The symbols move the objects like this.
z150 da z387
z150 ni z613
z895 da z613
z895 ni z387
z392 da z830
z392 ni z361
z452 da z947
z452 ni z420
z558 da z751
z558 ni z296
z758 da z810
z758 ni z701
z833 da z596
z833 ni z646
z969 da z392
z969 ni z807
z387 da z510
z387 ni z895
z136 da z150
z136 ni z286
z839 da z926
z839 ni z121
z116 da z49
z116 ni z974
z631 da z176
z631 ni z262
z176 da z361
z176 ni z830
z420 da z851
z420 ni z452
z807 da z87
z807 ni z969
z121 da z680
z121 ni z839
z943 da z742
z943 ni z817
z296 da z929
z296 ni z558
z851 da z558
z851 ni z929
z817 da z259
z817 ni z943
z751 da z116
z751 ni z147
z457 da z422
z457 ni z940
z345 da z833
z345 ni z581
z361 da z807
z361 ni z392
z147 da z296
z147 ni z751
z974 da z147
z974 ni z116
z87 da z420
z87 ni z947
z810 da z39
z810 ni z256
z929 da z452
z929 ni z851
z510 da z943
z510 ni z259
z49 da z940
z49 ni z422
z940 da z250
z940 ni z457
z613 da z286
z613 ni z150
z742 da z121
z742 ni z926
z286 da z631
z286 ni z136
z926 da z817
z926 ni z742
z646 da z581
z646 ni z833
z596 da z457
z596 ni z250
z830 da z262
z830 ni z176
z947 da z969
z947 ni z87
z39 da z839
z39 ni z680
z250 da z646
z250 ni z596
z422 da z974
z422 ni z49
z581 da z758
z581 ni z345
z701 da z345
z701 ni z758
z262 da z136
z262 ni z631
z259 da z895
z259 ni z510
z680 da z256
z680 ni z39
z256 da z701
z256 ni z810

The rows follow the links: the fewer symbols apart two objects are, the more alike their rows tend to be.

Each row is also shifted at random along 4 hidden directions that mean nothing.

Some objects, each with a row of numbers:
z947:  332   186  -125   220   -35  -134   342    30   122  -597   226   703   178   156  -328   421  -325   460  -442   227   239  -119    14   310  -405   212   -76
z646:  213  -288    83    62  -180   -49    44  -135   119   168  -192   -95   154  -134  -189  -367  -146  -356  -220  -127    44   246  -270  -273   -89    71   -96
z176: -721   345    -4   -15   122   110  -203    23  -196   -86    31   -84  -157   -50   263   359   184   236   190   113    37  -263   320   230   202   168    60
z929: -302   155    50    91   -53  -182   229  -166   232  -339    42   387     0   233   -44   327  -142   144  -197   380   178  -257   -48   189   -31   130   -89
z87:  649   220  -123  -288   -73   -35   737   221   252  -343   178   200  -627    28   252   439  -152   126   261   160   320  -359    94    66  -247   562   434
z701:  273  -330    16  -336    82    41   116    66    30   384   -29  -330  -354    68    55  -168   320  -163   359    11  -235     3  -105  -141   134  -201   309
z121: -170  -120   -16  -110   174   266  -417   119  -312   406    87  -371   188   -94    80  -400   207  -248   222  -369  -317   141   180  -314    68  -651   -77
z680: -519  -226  -143   -68   136   233    -2   237  -199   338    87  -187   -57  -101   -58  -204   210    45   312  -246  -164   187   103   -91   -22  -223   186
z259:  191   -44   -94    77   176   -47  -483   -11  -274   130     8   -39   238   152  -119    40   288   388    17    50  -332   169    60   366   209  -252   -81
z49: -304   -58    97   -80   -71    28   600   124   338  -159   371   380   112   226    41  -275  -362  -398   166  -174    42  -235   -61  -556  -420  -848  -119
z250:  168  -249    20   212   -66    31   -84  -126  -155    41  -162    63   216  -339  -606  -191  -178  -169  -675  -118   258   294  -112  -107  -289   421   -34
z150: -497   154  -167   298  -190   127   144   270    53   -20   -31   -99   180  -364   200  -131  -258   176    95  -397   207   301   -35    74   -40   556  -146
z833: -279  -272    71  -195   218    77  -265  -132  -300   301   -80  -131  -238    51  -289    50   377   -11   -83   228  -156   -51    84    14    81  -157   255
z420:  373   281    54  -299   -29    49   555   140   262  -286   246   119  -405   140   382   201  -211  -215   340    61   161  -499   148  -257  -185  -151   158
z839:  986  -335   -87    10   -10  -210   -80   -37    77   206  -118   -83   157   161  -146  -221   154   198    16    14  -278   368  -336   164   151   -74   -33
z457:  -34  -214    54  -280    68  -116   322  -105   206    71     9    98  -383   346   -15   152   217    -7   243   405  -125  -269  -126   -20   107  -277   299
z361:  706   341   -85  -140   235   113  -139    87  -347  -331   268   305  -132    13  -159   477    91   316  -179   141    70  -268   419   245  -275   -12   192
z969:  588   301   174   -20  -324  -297   221  -155   561  -240  -125   -90    16   191   609   -70  -326  -345   244    59   125  -179  -296  -166   278    83  -284
z596:  -36  -230    93  -226   181   -41   -50  -145  -128   192   -56   -56  -319   130  -205   124   332     2   -10   333  -117  -130   -19    13   104  -129   283
z895: -647    79   -82    96   136   -38  -271    60  -123    53    42   -83   116   189   138    85   268   421   298    71  -289    42   108   324   321  -235   -87

In each set, the symbols that take the first to the second take the third to the fourth. Give the fourth.
Answer with the object's name.
-442   392    48  -128   103   130   -89    42  -118  -163   113   -21  -211   -14   268   281    43   -62   171    68    74  -382   332    -8    31   -61    46
to -232  -125   184  -172    19  -149     2  -340    75    89  -211  -116  -398   134   -13   196   253  -130   -22   482    -8  -238  -145     8   300   189   186
as -101   140   199   -63   -81   118   -49  -155   -26   -27  -103  -110  -106  -288    23   -69  -225  -537  -253   -64   316  -204   115  -353  -113   193   -33
to z701

 159   132   205  -118    82  -233   -40  -311   214  -241   164   362    85   585    86    88  -108  -189   -27   345  -153  -496     1  -149     8  -873  -210
to  366   263   -91   320   -92    76  -321     2  -231  -218    -2   122   415  -304  -163    24  -306   123  -479  -261   225   239   145   140  -180   379  -249
as -236  -108  -138    98    99   318  -273   253  -397   247   101  -227   192  -288  -124  -229   103    23    22  -392  -119   312   199  -106  -149  -164    -4
to z596

 165   226   199   105  -175  -218  -134  -355   236  -233  -257   -28   -48    30   110   190  -126  -137  -269   281   213  -166  -123    89   230   491  -154
to  450   263   157  -200   -16   107   -38   -92   -59  -168    52    30  -200  -104    82    86  -185  -374  -143     0   271  -358   253  -273  -205   -10    52
as -109    29   125   -35   -49    64   217   -50   100  -113   135   138    51   -20   -36  -154  -292  -509  -114  -111   169  -227    59  -482  -280  -338   -84
to z147

 -32   373   136  -213   -39    57    26   -51    25   -97   -44  -212  -417  -131   449   221   -43  -279   197    97   224  -376   185  -134   151   335   132
to  128   337     4   170  -219  -145   160   -31   307  -312   -13   153   210    61   287    23  -372   -22     1   -50   167   -83   -96   -22    -3   129  -301
as  348    36  -288    29  -111    82   552   438   249  -108   329   125   140   -10   257  -182  -279   128   425  -459   -41   177   -79  -105  -298  -161   -54
to z286

  32  -108   128   128   -11   123  -198  -126  -172    -2   -12   151   326  -202  -446  -242  -232  -377  -567  -152   163    81    69  -300  -365  -219  -169
to -161    -3  -167   120  -132   177    27   241   -62   165  -105  -362    47  -427   207  -238   -63    28   159  -432    83   375   -38    -7    32   521    -8
as -246   -41   -89   -59   -54   157   130   282   105   241   127  -336    61   -84   451  -434   -19  -231   601  -477  -172   199   -53  -286    71  -340  -105
to z49

 348  -206   271  -405   175  -102  -236  -279    33   276   -44  -234  -245   388    82  -112   325  -423   247   299  -339  -310   -11  -289   282  -772   100
to  611  -420   -59    39  -216  -225   276   -41   342   244  -238  -166    -3    57    14  -300    -1    -9   118   -69  -117   387  -506    20   155   248    16
as  -35    53   183    45    52  -137  -396  -425  -148  -111  -312    42  -103   -20  -325   324   134    14  -578   480   174  -152    23   237   187   490    69
to z250

-105   153    10   -36   104   -39  -431   -66  -127   105   -82  -287   -39   108   302   108   314   208   273   102  -237   -30    65   243   440   -40   -57
to -503  -223  -167   223   155   -37  -106   115  -107    67   135   211   422   244  -251   -72   178   525    41   -18  -363   273   -41   257     3  -483  -172
as  -88  -213  -166    78   -89  -170   119    58   184   191  -254  -273  -156   -12   145    31   247   483   302    87  -144   351  -327   455   442   661   118
to z810

 245   219   -88   161  -167     6    61   152   102  -127    14   -28   274  -155   276  -145  -304   -47    75  -363   104   151   -48   -38   -65   201  -263
to  -73  -250    38  -140   295   186  -514   -83  -524   336   -28   -91   -76  -100  -496    18   418    -5  -277   134  -171    65   226    41   -62  -230   209
as  885   162    31  -329   -94  -189    -3   -55   195    99  -229  -499  -461    99   633   155   245    21   569   179  -116  -102  -130   196   570   410   179
to z116

 661   -33    -2   -33   107  -155  -471   -83  -151   179  -125  -239   120   140    81   -33   321   205   124    82  -356   176   -47   236   365  -123   -76
to  -66   -44   101   -92   234   -85   -52  -198  -101  -185   206   460    10   431  -364   274    99    93  -248   428  -111  -379   125    25  -126  -656    34
as  492  -326   -36   142   -32   -60   -13   -17   -42    49     9   224   357    19  -465  -282  -127   -84  -400  -128   -87   301  -181  -138  -289  -313  -150
to z392

-239   328    -6  -121    23   107   125    73   -21  -171    27   -34  -372  -150   215   329   -45    -3    36    96   286  -300   268    34   -56   474   176
to  290  -361   -89    37   -30  -175   194    56   223   125    88    87   247   328   -77  -287    59   159   177   -80  -354   280  -334    25     5  -473  -156
as  220  -231   105   -98   233   258  -874  -172  -648   521  -267  -522   -20  -395  -372  -169   419  -195  -370   -88  -127   248   214   -32   163   154   150
to z969

-303   -33  -268   123    37   -57   143   191   -20   -12     3    34  -134    49   -10   322   260   725   199   150   -96   159   -37   569   183   496   204
to  331   132   -13   -63    -9   137   254    54   -89  -289   154   308  -145  -225  -290   247  -276   -95  -375    10   404  -227   215   -87  -525   327   228
as   -5   273   -24   269  -236   -53   140    51   251  -298    -8   101   233   -47   305   -41  -377    11    19  -190   164    43   -79    15   -55   220  -311
to z256

  70    56   400  -196   104  -158  -478  -489    -3    75  -128   -86   -41   363    72    32   214  -398   -97   426  -195  -406    32  -187   319  -670  -122
to   32  -339    69    59  -125  -137   107   -89   284   212   -61   -59   284   167    -3  -467   -58  -262   113  -151  -225   244  -350  -256    87  -488  -217
as -213   283  -112    -7   274   107  -278   157  -359  -180   250   192    64   127   -32   386   180   464    18   116  -100  -168   409   334   -47  -204    51
to z742

  32   146    61    32   -99  -252   320  -148   292  -356    45   407   -78   299    14   300  -144   103  -109   354   153  -313  -131   130   -28     0   -22
to -254  -365   -95   219   -79   -87    34   -10    91   176  -135    26   250   -18  -284  -259    37   166   -96   -85   -97   391  -302    85    22    39  -113
as  -20   143    91   -38  -191   116   147   -70   -25   -82  -254  -161  -413  -495    -2   176  -184  -251  -346    49   542  -101    58   -80  -111  1029   269
to z387

-142   249  -125   238  -151   -95   423   157   299  -450   210   482   251   130   134    88  -428   219    -6  -104   175   -89   -47    73  -244   -28  -262
to -413  -315    55  -162   147    89  -200   -50  -271   407  -194  -343  -317  -160  -196    -8   397   -36     8   123  -116    73    23    52   179   240   333
as -340    41   378   -87    58  -133  -562  -520   -73   134  -369  -257  -127    88     8    79   268  -356  -262   437   -12  -268    -8   -57   443    33   -10
to z510

